(in the rows, 128 means zero)
[114  74 136 101 111 118 150  92  95 116  71 115 133 160 152 142 143 102
 130 116 107 137 144 144 161 117 153 149 138 162 157 162 149 122 108 166
 184 111  99 187 120  90 140 100] | 8
[128 145 116 107 175 151 124 105 136 112 116 117  97 123 129 133 101 128
 133 116 111 140 156 126 177 125 106 133 158 174 130 120 164 106 156 194
 135 120 121 200 136  72  68 138] | 6
[121 108 107 141 125 124  87 120 139 121 122 113 122 147 147 173  79 104
 147 127 119 117 171  89 176 117 118 131 126 149 105  95 125 125  98 155
 114 121 129 132 114 149 141 105] | 5
[109  91 139 133 131  90 146 124 103 120  96 127  44 181 172 133 108 131
  93 135 148 103 105 127 152 105 202 134 139 188 148 126 132  90 153 178
 170 131 128 167 144  98  50 124] | 8
[131 134 167 125 202 122  86 133  96  29 170 129 151 171 161 145 189 124
 149 102  99 129 111 111 160  91  61  81 125 187 110 130  93 142 101 115
 119 110 143 103 134 136 150 124] | 2
[135  96 207 142 117 172 130 114 122 159 121 151 152 163 109 121 157 158
 125 111  88 126  69 146 103 148 105 130 105 131 132  80 123 150 131 143
 157 103 116 167 113 119 117  88] | 2
[121 133 133 142 142 102 135  57 107 145  94 105  82 170 128 171 112 137
 103  97 141 154 163 106 195 131 130 133 142 157 128 125 194 119 130 186
 151 110  80 144 103 121  92 141] | 1
[148 110 147 119  66 109  66  98  78 179  96 123 139 151  84 175 135  95
 127 119 128 124 170 176 137 185 163 157 113 164 143 155 184 144 109 158
 157 145  91 158 112  93 180  70] | 1
[ 43 110 116 163 171 104 166 114 109 155 147  68 142 127  75 147 142 112
 141 115 100 131 108 115 177 107  85 112  73 152 119 132 157 149  95 115
 134  98 125  85 156 140 140 191] | 4
[156 132 124 117 143 164 119 141 103  99 140 145  78 142 140 133 117 125
 149  87  50 160 117  68 130  99 117 139 143 173  86  58 161 135 106 120
 120 115 128 142  77 122 106 102] | 6
[105  97 111 116 155  71  91 160 139 105 150 112 146 119 143 117 135 113
 131  99 106 158 179  90 171 112 131 110  89 138 179 155 142 110 139 182
 115 142 138 145 136 129 141 159] | 3
[112 132 171 106 116 119  55 158 126  72 165 128 167 111 155 103 154 100
 210 130  90 135 107 125 149  88  76  89  97 135 181  92 119 144 160 156
 102 133 125  47 199 123 150 180] | 0
[ 92  99 177 127  78  99 123 140 112 193  67 128 147 190 119 131 145 130
 111 108  73 130 141 182 127 135 123 130  95 133 138  93 134 106 137 160
 170 126 126 197 126 100 216 118] | 2
[138 139 156 100 122 118  63 138 119 148 114 132 130 141 116 133 129  86
 164  98  98 145 140  93 176 201 153 114 110  99 128 109 148 118 104 136
  92  85 111 132 101 136 133  96] | 2
[123 151 131 106 144 122 101 125 100 112 113  78 138 101 117 119 123  72
 195  96 114 140 143 117 185 126  65 153 131 120 103 110 180 170 103  99
 106 163  67  93  92 133 117 181] | 0
[ 85  53 135 148 130 161 146 133  70 106 114 128  99 138 141 100 165 122
 105 109  50 140 145 137 160 116  99  96 130 176 107 103  58 116  94 116
 121 151  87 131 152 139 101 124] | 7
[118 129  86 107 183  94 124 109 170 121 160 135 112  78 115 154 151 145
 125 124 159 139 128 118 143 173 135  95  88 132 234 128 112 122 190 146
 129 131 130 165  74 123 194 125] | 4
[ 91 117 156 139 173  57 142 123 121 105 166 131 113 107  96 145 177 114
 120  71  82 149 124 112 143 124 130  72  53 159 148  96  58 125 124 121
 153 108 132 131  69 150 102 176] | 8
[129 114 154 111 157  86 140 117 117 118 143 157 120 158 121 174 118 144
  82 103 164 163 111 149 127 124 157 147 127 150 167 112 141 119  82 179
 174  99 116 188 122  84 109  86] | 1
[ 94 138 125 134  88  91 141  99 115 135  67  95  80 126 178 145 112 103
 131 159 121 127 148 137 140 160 191 117 113 167 184 120 169 116 135 139
 111 152 121 120 123 106 156 156] | 8
[133  61 179 144  92 141 147 134 143 142 112 127 138 160 123 173 131 123
 126 115  83 123 134 126 107 127 154 103 150 171 136 115 146 101  97 157
 157 128 144 142 156 135 148  76] | 4
[125  82 172 105 152  81 143  99 100 120  70 120 149 107 127 160 136 123
 106 130 121 127  72 150 140 150 144 106 137 125 184  93 122 108 125 144
 142 124  97 168 105  93 116 149] | 0
[139 112 171 100 187 129 138 163 157  84 122  98  75 120 154 148 134  86
 164 121 118 132 144  97 147 119  69  76 149 151 160 170 175 100 122 154
 146 183 125 111 121 132 102 164] | 4
[156 124  61 147 174 135 134 167 155  93 150  99 130 105 166  86 109  95
 154  95 140 154 132 163 198 160 132 116 168 143 140  96 152 120 106 131
  99  92 122 148  83 129  50 131] | 2
[132 105 171 139 138 118 123  98 120 122 114 124 200 172 109 168  88 104
  68 111 168 144  48 122 174 103  81 159 136 133 126 100 161 127  80 176
 107 127 121 171 137 116 101 131] | 6
[ 99  91 134 117  73 202 153 123 120 170  93 129 146 162 138 141 109 123
  65 168 104 134 133  89 161 145 196 160  59  98 139 119 156 135  68 144
 111 143  76 193 150 133 144  35] | 7
[150 124 157 128 139 134 106 149 121  73 164 131 140 145 157 123 158  90
 141  93 124 117 135 186 102 105  97  91 111 163 114 118 119 171 113 109
 129 125 132 107  86 123 128 137] | 0
[153 117 161 123 201  97 127  89 122  51 171 137  83 109 164  92 155 118
 174  93 112 150 107 114 130 150  66 113 131 160 144 102  90 154 138 132
  77 114  93 144  99 124 135 176] | 3
[142 165 153 132 110 107  85  97 165 110  71 118 175 158 133 143  85 143
 131 134  95 118 181 156  73 146  61 141 161 190  72 107 144  95  86 142
 150 173 141 172 180 113 148  82] | 5
[150 107 176 104 106  98 157  76 189 107 134 139 144 167 165 161 113 123
 115 145 165 122 118 173  71 143 111 105  97 133 200 160 152 118 166 176
 123 108 134 138  97  95 180 127] | 2
[141 101 157 101 128 124 171  55 140 145  77 123  87 179 130 223 139 135
  83 117 153 140 152 146 158 136 119 138 168 152 183 140 161  86 128 189
 102 186 110 165 107 111  97 129] | 6
[ 68 100 127 131 167  84 125 110 125 118 107 137 122 146  96 184 123 151
  85 111 145 161 130 106 140 153  81 155 121 130 174  86 102  68 120 150
 131 169 141 161  68 129 171 148] | 5
[ 92 140 127 141 189  87 130 131 128  82 147 129  71 133 120 140 128 127
 119  92 151 142  84  86 150  91  73 107 146  99 134  98 180 112 160 153
 183 109 152 114  66 142 170 185] | 8
[198  97 137 160  87 157 107 132 116 141 101 143 170 163 110 155 106 117
  97  73 133 141 140 169 114 122  94 143 180 184  95 118 149 141  74 156
 136 144 154 124 121  95  90  87] | 1
[186 140 124 122 103 134 125  85 119  81 123 137 172 143 147 113 110 104
  82 103 151 165 140 116 173 104 146 142 146 142 137 163 156 163 111 142
  63 101  79 113 121 126  69 100] | 7
[142 102 149 136  94  74 128  83 140  93 149 134 208 160  93 166 138 115
  83 110 129 138 136 154 150 170 149 148 141 161 126 112  99 102 117 137
 103 146 106 143 149 133 161 117] | 7
[113 121 178 138 207 145 153 192 150  62 180 144 129 105 177 115 167 120
 141  98  75 113 107 124  96 133 139  88  80 111 155 108  98 150 129 116
 161 121 142 152  76 128 125 140] | 5
[ 80 137  93 142 187 118  90 140 126 129 118 126 115 110 134 143  97 113
  80  89 178 137 176 121 147 141  99 129 136 110 118 136 124 125  86 152
 153 145 135 198  77 140 128  69] | 5
[ 92  63 146 144 109 144 150 155 131 194  82 147  95 110 136 138 110 152
 101 139 114 117 112 134  82 126 153 118 112 160 195  99 107 109 153 168
 140 119 173 203 117  76 160 113] | 4
[113 158 134 122 171 120 118 151 134 118 111 102 133 105 127 130 144  89
 152 115  61 145 111  88 153  96  96  91 121 162 124  79  75 129 147 137
 122 103 137 138 149 128  33 151] | 6
[167 166  92 120 218 135 121 194 152  79 143 114 121  75 133  86 151 106
 160 106 102 131 151 125 129 172 149 126 125 128 139 111 113 158 144  88
  82 102 137 194  54 107 101 151] | 3
[ 97  90 124 144 141  93  91 145 130 130 145 108 145 140 116 144 138  99
 133  99 110 129 161  84 125  91  66 132 112 135  98 125  97 147 109 133
 110 145 143 142 107 172 188 135] | 3
[135 102  87 111 173 124 163 106 168  50 183 128 158 100 127 137 144 127
 124  74  86 172 146  92 186 151 146 134 152 146 174 105 108 122 142 156
 100 109  91 158 109 125  75 116] | 7
[119  89 171 133 115 100 174  97 119 156  88 139 133 165 120 164 169 143
  84 141 148 139 150 185 109 112 136 131 148 135 171 137  74 111 118 157
 108 131 144 165 160 114 183 140] | 3
[183 107 133 118 134 170 213  82 105 167  76 127 101 128 152  90 160 109
  73 114 102 144  92 143 143 140 140 133 127 143 138 174 160 170 131 132
 117 129 107 136  91  89  21 153] | 7
[100  95  82 116 110 116  96 173 114  81 130 119 100 109 166 114 106 129
 205  92  72 115 194 124 155 124 162 103 115 157 184 108 130 125 135 117
  71 109  82 101 165 101 186 104] | 4
[168 178 179 126 131  86  90 102 130 140 106 135 106 137 154 166 142  95
 147 116 158 131  90 150 127 149  98 126 142 132 155  72 136 169 151 164
 160 118 110 164 107 108 185 121] | 1
[111  78 131 129 156 147 100 152 128  99 131  96 103 130 134 140 123 103
 153 120 121 123 118 118 144 106  75 102 137 172 181 147 158 154 126 139
 110 159 109  95 118 135 102 129] | 4
[111 131 102 108 148 116 132  83 160 147  92 117 142 145 134 193 104 137
  95 127 146 120 170 113 127 165 151 134 179 145 110 135 132 107 128 142
 148 140 157 147 133 110 115 107] | 6
[111 147 147 145 180 110 144 169 106 106 114  96  71 102 122 149 144  67
 130  85 102 179 129  85 153 108 130 122 185 103 138  80 142 149 106 143
 121 107 118 176  72 153 142 116] | 3
[126 108 177 110 143 112 118 158 129  76 109 128 130 145 175 150 101 100
 133  85 105 151 164  71 181  96 147 118  77 149 139 114 149 128  74 150
 132 108 115 173  55 108 103 157] | 8
[ 90 130 146 139 177  75 110 150 140  81  96 101 100 185 163 157 193 121
 132  92  97 110 142 131  71 120  59 108 122 164 127  94  87 122 152 125
 149 143 143 182 120 128 162 110] | 3
[110 128 122 136 123 100 114  43 121 136 106 106 141 155 103 186 138 102
 114 108 130 110 166 176 136 138  74 101 200 168  91 145 110 133 169 155
 158 151 140  94 161 121 197 140] | 6
[137 137 116 117 140 136 128 116 119 127 122 102 123 128 150 162 133  78
 143  95  90 159 146  81 211 137 136  98  87 111 120  89 194 144  83 132
  96 106 121 114  55 144 164 164] | 0
[117 114 103 107 187  57 106  98 131  50 140 111 141 122 111 138 135  93
 147 115 140 130  90 110 157 118  74 119 158 131 163 143 139 116 156 134
 133 100 120 126  80 137 173 181] | 8
[125 119 160 129 139 122 136 108 182 143 112 133 170 137 157 135 134 147
 121  81 151 124 134 165 116 178 114 110 140 110 163 127 122 140 155 167
 155 119 133 143 123 101  95 114] | 2
[187  87  96 122 162 129 139 102 160 116 123 122 159  99 121 154  71 118
 122 139 132 105 138 111 178 155 172 141 144 121 124 132 134 118  98 144
 120 100 107 194  73 134  89  98] | 5
[186  83 129 150  84 126 141  83  83 173 149 151 129 154 120 123 110  76
  93 132 118 120 118 150 139 157 191 119 126 173  72 151 118 123  78 150
 127  92 139 142 138 131 170  98] | 1
[218 167 124 105 121 136 128  64 115 124  70 129 199 108 118 114  96 129
 112 156 119 145 102 128 150 142 160 151 171 160 110 120 134 154 124  94
  89 116  93 135 123 111  81 126] | 6
[106  71 134 132 128 155 149 157 117 121 104 131 156 101 136 119 110 108
 128  52 130 157 140 111 135 151 146 123 132 113 177 138 102 170 139 111
 136 117 102  76  73  98 103 130] | 4
[132 128 169 145 132 136 113 170  90 149  97 138 117  99 107 150 145 116
 127  60  82 183 117  95 133  97  81 116 143 132 145  65 120 158 114 150
 178 149 125 119  86 118 111 124] | 1
[138 174 123 158 153 119 164 111 110 168  46  91 108 172 107 130 110 105
  54 122 154 152 124 125 152 122 132 155 146 157  67  97 106 148 125 137
 160 120 126 201 117 112  73 105] | 3
[ 70  96 182 104 120  77  66 142 109  93 113 127 171 157 144 191 131 111
 144  43  55 161 178 100 162 127 155 120 102 170 174  79 106 145 121 159
 117 110  97 132 107  92 110 127] | 6
[135  94 176 154  96 105 133 123 146 128 131 134 217 107 122 123 137 114
 107 116 128  78  78 181  36 146 140 128 105 126 135 108 106 150 185 117
 148 124 144 167  82 109 172 135] | 0
[106  61 137 158  72 169 126 125 122 165  93 149  86 143  70 134  82 157
 129 115 102 133 106 161 123 173 129 114 115 151 167  23  99  99 161 165
 149  94  99 149 146  86 147  72] | 4
[ 99 101 185 100 100 137 132 136 165 140  83 142 222 144 101 199 149 138
  91 135 132 127 131 179 106 119 131 142 116 103 235 100  61 142 196 163
 152 162 122 183 114  84 197 125] | 6
[ 36  81 135 132 192 107 111 143 143  93 162 126 141 121 155 149 124 135
 107  64 117 156 159  50 170 116 109  97 114 119 150 108  95 100 138 161
 133 136 126 126  95 155  74 168] | 6
[133 113 107 142 114 164 136 153 167 149 114 109 124 104 145 110  89 110
 125 162 107  95 135 144  99 133 143 119  91 113 170 141 161 137 147 144
 114 154 127 143 109 136 112 113] | 5
[166 114 106  97 181 117  42 149 139  24 131 125 185 102 132 152 172 142
 170 119 124 134 116 120 165 166 123 116 161 151 204  84 141  94 166 126
 109 126 119 151  75 114  99 119] | 0
[132 100 186  95 134  86 132  46 121  97 104 155 154 170 121 146 112 171
  90 107 143 144 140 146 102 154 124 165 159 174 156 131  79 123 153 136
 120 145  66 192  78 105 156  97] | 2
[112  72 124 125  76 125 147 106 139 168  95 128 164 171 102 140  48  99
 101 113 170 137 147 102 143  85 124 145 144 112 109 160 120 120 101 159
 128  82 116 103 166 132 142  97] | 4
[117  40 157 171 120 196 119 161 126 128 111 141 177 109 125 110 125 162
 123 122 121 124  99 120 113 112  60 109 141 131 145 109 142 113 127 134
 166 158 147 133 116 132 182 128] | 4
[114 124 139 151 112  31  68 114 133  91 121 112 152 107 137 122 149  85
 151  79 148 162 188 142 106 152  76 102 112 173 156 125  72 116 197 157
 140 128 135 117  99 117 156 158] | 3
[104  79 163 119 137 116 118 167 128  80 138 124 125 110 150 174 133 114
 183  72  61 113 141 107 135 104 115  91 131 140 158  76  83 137 152 136
 123 144 110  76 135 107  99 152] | 6
[ 93 100 158 114 151 118  93 171 141  99 154 115 165  86 128 104 161 112
 157 116  95 122 124 156 105 117  94 104 119 123 182 117 136 138 171 140
 159 168 121 144 102 130 152 166] | 0
[128  65 149 123 142 110 127  67 154  81 105 112 130 158 116 161  96 130
 116 123 136 115 142 156 130 192 117  83 160 155 170 155 169  89 124 153
 115 117  79 135 126 126 148 110] | 4
[ 91 104 173 140 128 132 113 168 120 117 109 128 124 100 165 143 117 119
 148  59  80 141 190 128 137 149 135  95 127 140 149  84 101 146 131 144
 133 130 121 155  69  91 163 123] | 2
[144 126 147 121 139 161 186  54 171 170 114 130 164 111 116 133  86 138
  96 157 184 121 140 129 125 135 127 121 100 120 137 178 110 175 131 129
 126 104 107 144 108 121 150 144] | 4
[100 131 176 118 144  79  80 151 161  92 188 125 165 170 173 121 142 129
 159  92 109 133 116  72 161 121 121 120  78 132 159 112 120 142 159 140
 104 161 110  73 139 171 120 164] | 2
[144  75 136 112 116 148 107  82 138  99 117 142 183 164 134 159 124 134
  90 107 122 166 108 107 170 144 128 142 143 142 172 118 154 156 108 170
 111  91 101 130 114 108  85  93] | 7
[ 75 117 150 158 134 146 105 170  94 101 149  93 121  97 182  83 148 118
 172 102  89 135 183 147 194  94 120  73  99 131 166 137 151 168 147 127
 124 156  76  69 119 152 144 171] | 2
